Below are the code and all the weights of a small trained network. Each question names an input and a class and asks about switching units off, where a switched-off unit gives its printed mean instead of its output.

import numpy as np


def w(rows, s, z=0):
    codes = np.array(rows[::2]) - 128.0
    scale = np.full(codes.shape[1], s)
    scale[-1] = z or s
    return codes * scale


def f(y):
    return y / 2 * (1 + np.tanh(0.7978845608 * (y + 0.044715 * y**3)))


def log_softmax(a):
    a = a - a.max(-1, keepdims=True)
    return a - np.log(np.exp(a).sum(-1, keepdims=True))


def net(x, mask):
    res = np.array(x, float).reshape(1, 8) / 4 @ E
    y = f(res @ A[0][:, :-1].T + A[0][:, -1])
    res = res + np.where(mask, y, B[0][:, -1]) @ B[0][:, :-1]
    return log_softmax(res[-1] @ U[:, :-1].T + U[:, -1])


A, B = {}, {}
E = w([
[6,128,104,127,108,106,48,122,162,118,214,124],'x0',
[148,120,104,110,156,79,186,168,145,123,166,133],'x1',
[135,109,135,145,114,157,111,129,120,115,132,137],'x2',
[122,135,121,129,111,166,84,96,116,128,101,123],'x3',
[112,202,99,231,157,156,139,119,157,98,106,179],'x4',
[96,152,139,142,92,105,254,80,43,37,145,138],'x5',
[130,205,153,113,155,179,80,213,35,106,150,98],'x6',
[140,137,105,124,136,110,170,148,155,114,152,109],'x7',
],0.0091)
A[0] = w([
[106,193,123,88,193,197,118,254,55,100,131,123,18],'n0',
[37,114,54,119,129,119,89,166,140,104,162,145,29],'n1',
[109,205,82,210,206,133,125,131,165,91,85,230,16],'n2',
[108,39,106,123,144,139,177,73,177,141,120,194,37],'n3',
[126,87,90,145,191,86,160,190,138,125,146,122,255],'n4',
[120,105,97,143,131,96,139,74,194,127,86,137,19],'n5',
[181,84,104,123,155,157,151,174,71,157,56,154,94],'n6',
[216,137,122,127,161,139,154,126,135,109,64,128,34],'n7',
[157,111,105,126,166,139,58,204,200,190,84,143,33],'n8',
],0.0088,0.0093)
B[0] = w([
[155,80,83,189,140,55,99,167,133,129,75,95,210],'n0',
[69,172,170,181,86,105,182,125,166,224,186,104,168],'n1',
[145,9,147,9,165,171,118,133,86,142,191,128,188],'n2',
[157,115,54,176,183,50,123,188,109,160,83,82,173],'n3',
[134,179,155,109,148,202,98,62,134,125,57,124,255],'n4',
[132,91,130,196,145,63,64,158,97,122,124,95,150],'n5',
[109,159,168,151,127,143,131,103,184,149,206,96,185],'n6',
[106,154,150,188,59,108,138,118,181,184,252,128,164],'n7',
[82,155,99,107,43,107,210,173,74,38,92,196,207],'n8',
],0.011,0.0097)
U = w([
[163,115,76,190,164,74,121,174,113,146,96,71,12],'0',
[113,165,163,176,95,127,161,128,167,178,202,111,13],'1',
[107,152,90,131,87,100,251,136,59,47,120,178,81],'2',
[154,66,132,1,156,124,143,156,113,176,164,89,141],'3',
[131,148,148,145,154,153,113,99,122,131,81,134,254],'4',
[143,160,125,138,138,149,109,94,135,114,95,122,244],'5',
[130,165,108,147,145,173,120,87,110,149,85,125,212],'6',
],0.011,0.008)

Each question gives the input, the list of numbers given to net, and the class t.
The units are the neurons (one row each of A and B). Each row of codes is followed by its name. A weight is (code - 128) times the scale printed after its matrix; where a second scale follows, it is the last column's (A, B and U).
mask holds one flag per neuron, in row order. A switched-off neuron (its flag False) gives its mean, the last column of its row in B, instead of its output. The means were averaged over made-up inputs and are rounded, as every weight is.
A unit's drop is (log p(t) with every unit on - log p(t) with that unit switched off) / (log p(t) with every unit on - log p(t) with every unit switched off).
The circuit of an input: a set's keep is (log p(t) with only the set's units on - log p(t) with every unit switched off) / (log p(t) with every unit on - log p(t) with every unit switched off). Starting from all 9 units, units are removed one at a time, each time the one whose removal leaves the highest keep (on an exact tie, the one counted first), for as long as the keep stays at least 0.8.
circuit, biggest first: the units of the circuit, biggest drop first
unit that matters most: the unit with the biggest drop
top k neurons: the k neurons with the biggest drops, biggest first
drop when u is switched off: that unit's drop, to one decimal
input [1,4,2,-1,2,4,-8,-6], class 0: top neuron => [n3]
input [6,0,-6,-8,-2,6,2,8], class 4: circuit, biggest first => [n4 n8]
input [2,7,3,6,-7,6,-2,8], class 5: circuit, biggest first => [n8 n4 n2]
input [-1,0,3,-6,2,2,0,4], class 4: top 2 neurons => [n8 n4]
input [-5,8,0,-5,-7,4,5,-5], class 6: circuit, biggest first => [n4 n2]
input [-6,-3,8,2,-4,-4,5,3], class 1: top 2 neurons => [n6 n7]
input [-8,-5,3,4,-5,-3,-5,3], class 1: circuit, biggest first => [n7 n6]
input [-4,-2,7,5,5,-5,3,1], class 2: top 2 neurons => [n8 n4]
input [8,4,2,-4,-8,2,3,3], class 1: top 2 neurons => [n1 n2]
input [3,-6,8,5,-7,4,8,-1], class 0: top 2 neurons => [n0 n4]
input [1,-4,2,2,8,8,8,-6], class 0: top 3 neurons => [n0 n8 n4]
input [-3,7,-7,-8,-7,6,-5,-8], class 4: top 2 neurons => [n4 n8]
input [1,-7,-2,-3,-8,-8,8,4], class 0: top 2 neurons => [n0 n2]
input [-6,4,-5,-6,1,2,2,-5], class 1: unit that matters most => n7
input [-5,-5,-4,-4,0,1,4,-5], class 1: circuit, biggest first => [n6 n4]
input [8,-6,8,0,-4,-1,7,7], class 1: top 2 neurons => [n1 n3]
input [-7,-6,0,7,0,6,6,-7], class 1: circuit, biggest first => [n6 n7]
input [3,6,-4,-6,-8,5,-8,3], class 0: top 2 neurons => [n3 n2]
input [-8,1,8,2,-4,-7,-7,-6], class 1: top 3 neurons => [n6 n7 n0]
input [0,-5,1,-4,-1,-8,-7,-6], class 2: circuit, biggest first => [n8]
input [-3,8,-2,1,-1,4,1,1], class 6: circuit, biggest first => [n8 n4]
input [-8,-1,-4,-6,-7,-4,-3,-1], class 1: circuit, biggest first => [n7 n6]
input [-5,3,-2,3,8,-1,-7,-3], class 3: drop when n0 is switched off => 0.1
